Here is a tiny trained network, its code and every weight. The questions are about switching its units off for an input and a class, where a switched-off unit gives its printed mean instead of its output.

import numpy as np


def w(rows, s, z=0):
    codes = np.array(rows[::2]) - 128.0
    scale = np.full(codes.shape[1], s)
    scale[-1] = z or s
    return codes * scale


def f(y):
    return np.maximum(y, 0)


def log_softmax(a):
    a = a - a.max(-1, keepdims=True)
    return a - np.log(np.exp(a).sum(-1, keepdims=True))


def net(x, mask):
    res = np.array(x, float).reshape(1, 4) / 4 @ E
    y = f(res @ A[0][:, :-1].T + A[0][:, -1])
    res = res + np.where(mask, y, B[0][:, -1]) @ B[0][:, :-1]
    return log_softmax(res[-1] @ U[:, :-1].T + U[:, -1])


A, B = {}, {}
E = w([
[108,169,92,134,118,105,112,170,95,116],'x0',
[145,133,148,163,96,103,110,78,66,152],'x1',
[118,142,63,117,161,116,146,59,145,211],'x2',
[162,120,109,6,91,128,107,161,151,211],'x3',
],0.014)
A[0] = w([
[146,208,17,114,202,95,124,83,162,134,46],'n0',
[122,168,44,60,154,173,168,223,199,87,140],'n1',
[107,151,83,100,164,118,147,43,141,202,5],'n2',
[219,137,112,36,43,122,98,168,139,181,35],'n3',
[191,113,184,88,74,150,41,170,124,63,20],'n4',
[53,225,107,134,57,31,55,157,1,159,29],'n5',
[210,83,175,119,56,115,80,39,66,158,68],'n6',
],0.0077,0.0033)
B[0] = w([
[158,143,149,164,107,103,117,208,84,185,196],'n0',
[140,117,175,173,145,172,176,154,164,204,227],'n1',
[146,123,155,150,55,86,71,222,87,105,203],'n2',
[123,243,96,146,172,104,171,67,73,49,249],'n3',
[168,57,180,183,84,79,69,167,89,94,212],'n4',
[71,119,158,102,95,168,179,117,177,217,214],'n5',
[146,158,145,179,114,178,166,159,246,199,206],'n6',
],0.011)
U = w([
[165,93,143,151,53,66,60,223,77,128,72],'0',
[121,126,158,146,115,226,213,160,244,179,63],'1',
[107,115,153,104,126,155,178,139,183,160,252],'2',
[121,214,103,187,165,113,201,76,54,63,131],'3',
[136,89,111,85,149,126,132,131,120,149,177],'4',
[105,114,1,59,139,156,50,92,159,77,81],'5',
[107,80,66,55,192,126,24,59,128,125,94],'6',
],0.0089,0.013)

Each question gives the input, the list of numbers given to net, and the class t.
The units are the neurons (one row each of A and B). Each row of codes is followed by its name. A weight is (code - 128) times the scale printed after its matrix; where a second scale follows, it is the last column's (A, B and U).
mask holds one flag per neuron, in row order. A switched-off neuron (its flag False) gives its mean, the last column of its row in B, instead of its output. The means were averaged over made-up inputs and are rounded, as every weight is.
A unit's drop is (log p(t) with every unit on - log p(t) with that unit switched off) / (log p(t) with every unit on - log p(t) with every unit switched off).
The circuit of an input: a set's keep is (log p(t) with only the set's units on - log p(t) with every unit switched off) / (log p(t) with every unit on - log p(t) with every unit switched off). Starting from all 7 units, units are removed one at a time, each time the one whose removal leaves the highest keep (on an exact tie, the one counted first), for as long as the keep stays at least 0.8.
circuit, biggest first: the units of the circuit, biggest drop first
unit that matters most: the unit with the biggest drop
k most important neurons: the k neurons with the biggest drops, biggest first
drop of u: that unit's drop, to one decimal
input [-5,5,8,-3], class 0: circuit, biggest first	n2
input [-1,7,-1,-5], class 1: circuit, biggest first	n3; n6
input [0,-2,-3,4], class 3: circuit, biggest first	n3; n5
input [6,-4,-3,-4], class 2: 2 most important neurons	n3; n6
input [0,-3,-5,-5], class 0: circuit, biggest first	n3; n5
input [0,2,2,0], class 4: 4 most important neurons	n3; n1; n5; n4
input [-5,-1,8,-7], class 0: 2 most important neurons	n2; n3
input [2,6,-1,1], class 1: 2 most important neurons	n6; n5
input [4,-1,-8,-7], class 0: 2 most important neurons	n3; n4
input [6,5,1,-5], class 2: 2 most important neurons	n5; n3
input [8,-5,8,1], class 0: 3 most important neurons	n2; n0; n6
input [-3,-4,-5,5], class 0: 2 most important neurons	n4; n5
input [7,3,5,-3], class 2: 3 most important neurons	n5; n4; n3
input [1,-6,3,8], class 3: circuit, biggest first	n3
input [2,-8,3,-8], class 1: 2 most important neurons	n3; n1
input [0,3,8,6], class 0: 2 most important neurons	n2; n0
input [3,1,-2,0], class 4: drop of n3	0.6
input [8,7,-6,-4], class 2: drop of n1	0.1
input [5,5,-2,-3], class 1: drop of n5	0.5
input [8,-1,-2,2], class 2: unit that matters most	n6
